How the items are linked:
ki: q794->q405, q200->q191, q650->q265, q364->q723, q946->q200, q357->q882, q261->q880, q224->q502, q779->q304, q304->q289, q502->q748, q748->q96, q289->q224, q882->q444, q96->q794, q265->q779, q191->q364, q880->q162, q405->q650, q162->q946, q723->q357, q444->q261
da: q794->q880, q200->q502, q650->q444, q364->q289, q946->q748, q357->q779, q261->q405, q224->q191, q779->q357, q304->q723, q502->q200, q748->q946, q289->q364, q882->q265, q96->q162, q265->q882, q191->q224, q880->q794, q405->q261, q162->q96, q723->q304, q444->q650
ge: q794->q96, q200->q946, q650->q405, q364->q191, q946->q162, q357->q723, q261->q444, q224->q289, q779->q265, q304->q779, q502->q224, q748->q502, q289->q304, q882->q357, q96->q748, q265->q650, q191->q200, q880->q261, q405->q794, q162->q880, q723->q364, q444->q882

Here are some items, each with a row of numbers. One shown again gets a slightly different row.
q261: -0.80   0.29  -0.47   2.12   0.29   1.49   1.34   2.40  -0.60  -6.18   1.22  -2.23   0.23  -3.25   0.63   1.77  -0.39   7.16   0.59  -1.32  -0.05   1.05  -0.99
q357: -0.06  -1.19   0.02  -0.06   0.44  -1.18   1.74  -3.61   0.23   9.33  -0.59   1.09   1.02   1.46   0.28   1.91   0.77  -3.56   1.18  -0.12   1.75  -2.95   0.04
q882: -0.02   0.45  -0.11   2.81   1.72   1.96  -0.55   1.15   2.26  -0.78   0.03  -0.71  -0.09   2.22   0.93   0.91   1.67  -8.01   1.72  -0.20  -2.45  -4.65  -0.33
q748: -1.29  -0.44  -0.07  -3.08  -1.14   1.24   0.20   2.03   0.12   6.92  -0.73  -0.79  -0.12   2.33   0.73  -1.34   1.73   9.64  -0.70   0.10  -0.88   2.82   1.22

Complete each set of four: the symbols that take the first to the second take the third to the fourth.
Answer with the item's name.
 0.30  -0.65  -0.26   0.13  -0.62  -2.24  -1.91  -2.75   1.24  -8.20  -0.14  -0.16  -0.75  -2.24   0.38   0.33  -1.19  -7.06  -1.71   0.82  -1.95  -1.84  -1.44
to -0.61   0.55  -0.40  -1.01  -0.35  -0.90   0.45   1.52   1.03  -2.11  -1.84  -0.43  -0.81  -2.43   0.00   1.04  -1.39   8.74   1.13  -1.52  -2.24   4.00  -0.05
as  -0.64    0.24    0.35   -0.64   -0.86    1.23    1.19   -3.37   -0.79  -10.23   -1.60    0.00    1.87   -0.62   -1.04   -1.88    0.30   -2.91   -0.48   -0.67    1.69   -1.45    1.27
to q261

 0.16   0.77  -0.17   1.65  -0.92   0.02   0.71   2.86  -1.49   9.17   1.41   0.28   0.31  -0.05   0.11  -0.26  -0.59  -0.19   2.33  -1.46   0.45  -1.11  -0.20
to  0.16  -0.66  -0.24  -0.87  -0.78  -0.69   0.03   1.78   1.92   4.62  -0.28  -0.20   2.82  -1.50   0.86   1.56  -1.61  -8.63  -0.57  -0.81   0.17  -2.62  -0.09
as  1.31   0.63  -0.15   1.07  -0.40   1.57  -1.67  -2.19   0.51  -7.81   0.92   0.52  -0.44   1.65  -1.38   1.00   1.55   6.52  -1.09  -0.28  -1.31   1.51  -1.06
to q748

 0.42  -0.46  -0.25  -0.13  -1.39  -0.95   0.97   2.68  -0.61   9.12   1.21   0.16   0.46   1.94  -1.04   1.02   0.34  -0.43  -1.04   0.19   1.66  -0.27   0.01
to -1.36  -0.89  -0.34  -1.68  -2.06   0.91   0.40   1.38  -0.23   3.60  -0.18  -0.28  -0.75   3.79  -0.42  -1.31   1.81   8.07   0.34  -0.49  -1.05   1.94   0.75
as  -0.12   -0.75    1.17    0.85    1.44    0.27   -1.29    0.26    1.74   -2.66    1.80   -0.74   -0.29    2.22    1.23    0.35    3.24  -10.56    0.25   -0.69   -1.40   -4.44    0.39
to q357

-0.08   0.39   2.58  -0.56  -0.92   2.10   0.57  -3.92  -0.05  -9.54  -1.07   1.03   0.34  -1.55  -0.68   0.56   0.01  -1.47   2.71  -0.92   1.55  -1.44  -0.30
to -0.25   0.48  -1.75   1.39  -0.62   2.53  -2.35  -0.83   1.37  -7.42   1.84   0.43   0.74   1.24  -2.29  -0.71   2.23   7.44   1.00   0.13  -1.15   3.83  -1.88
as -0.86   0.62  -0.74  -1.41   1.52   0.03   0.39  -2.88  -1.66   9.10  -1.09   0.47   0.66   1.03  -0.43  -0.25   1.98  -4.42  -0.39   0.03   1.57  -1.26   0.59
to q882

 -0.66   -0.20    0.27   -0.13   -0.13   -1.93    0.19    3.78   -0.88  -10.88    0.65   -0.81    0.86   -0.76   -2.32    0.60   -0.99    3.00   -0.01   -0.25   -0.39    0.39    1.05
to -0.22  -0.20   0.07  -0.62   0.86   3.24   1.05  -0.68   0.51  -2.86   1.71  -1.78  -0.67  -2.44  -1.83  -2.28  -2.06  -7.98  -1.20  -0.46  -0.16  -1.89   0.24
as -0.14  -1.93   1.17   0.17   0.43  -2.68   1.19   0.11   1.72   0.34  -1.05   0.97   0.59   3.42   0.72  -0.10   0.94   9.77  -0.85  -1.93   0.92   3.26  -0.86
to q357

 1.08  -0.12   0.67   0.13  -0.50   1.49  -0.14  -2.84   0.40  -9.25  -2.38  -0.15  -0.24   0.18  -0.65  -0.32  -0.86  -1.78  -0.54  -0.58   0.36  -0.21  -0.79
to -0.64  -0.43  -1.22   0.92  -0.15  -0.55   1.40  -1.76   0.20   8.18   1.77   0.26  -2.01  -1.42  -0.44  -1.02  -0.32   5.16   1.06  -0.60   0.88   1.43   1.03
as -0.06   0.34  -0.48   0.38   0.01   1.27   0.10   0.48   1.43  -3.07   0.92  -0.64  -0.17  -3.01  -1.58  -0.92  -3.22  -9.48  -1.39   0.02   1.44  -2.70   0.17
to q357

 0.42   0.51  -0.14   1.25  -2.89   0.27   1.74   3.47  -1.45  10.08   1.57   1.69   0.12   0.77  -1.88   1.24   0.78  -0.64   1.50  -0.64   1.85  -0.62   0.96
to -1.58  -0.43  -0.11  -1.28  -0.75   1.82  -1.65   2.30  -0.85   5.09  -1.86  -0.56  -0.56   3.81  -0.61  -1.07   2.04   8.38   0.41   0.59  -0.58   3.42  -0.41
as -0.40   0.13   0.69   1.46   1.22   1.80  -1.95  -1.16   0.06  -0.25   1.30  -0.27   0.28   3.39   0.98   0.67   1.11  -9.53  -0.24  -0.12  -2.22  -3.33   0.30
to q357

-0.37   0.00   0.45   1.81  -2.63  -0.47   1.91   3.63   0.02  10.37   0.81   1.85  -0.50   0.42   0.54  -0.14   0.78   0.07   0.25   0.00   2.37   0.27   0.43
to  0.01   0.59   0.83   2.34   0.52  -1.70  -1.47  -1.90  -0.11  -6.75   0.40   0.62  -0.16  -3.42   1.87  -0.70  -0.37  -5.86   0.30  -0.46  -0.97  -1.59  -0.05
as  0.98  -0.59   0.12  -2.09   1.80  -1.62  -1.47   0.49   0.80  -1.83  -3.43  -1.03  -0.82  -3.45  -1.75   1.65  -0.85   8.17   1.34   0.06  -0.85   3.13   1.00
to q357

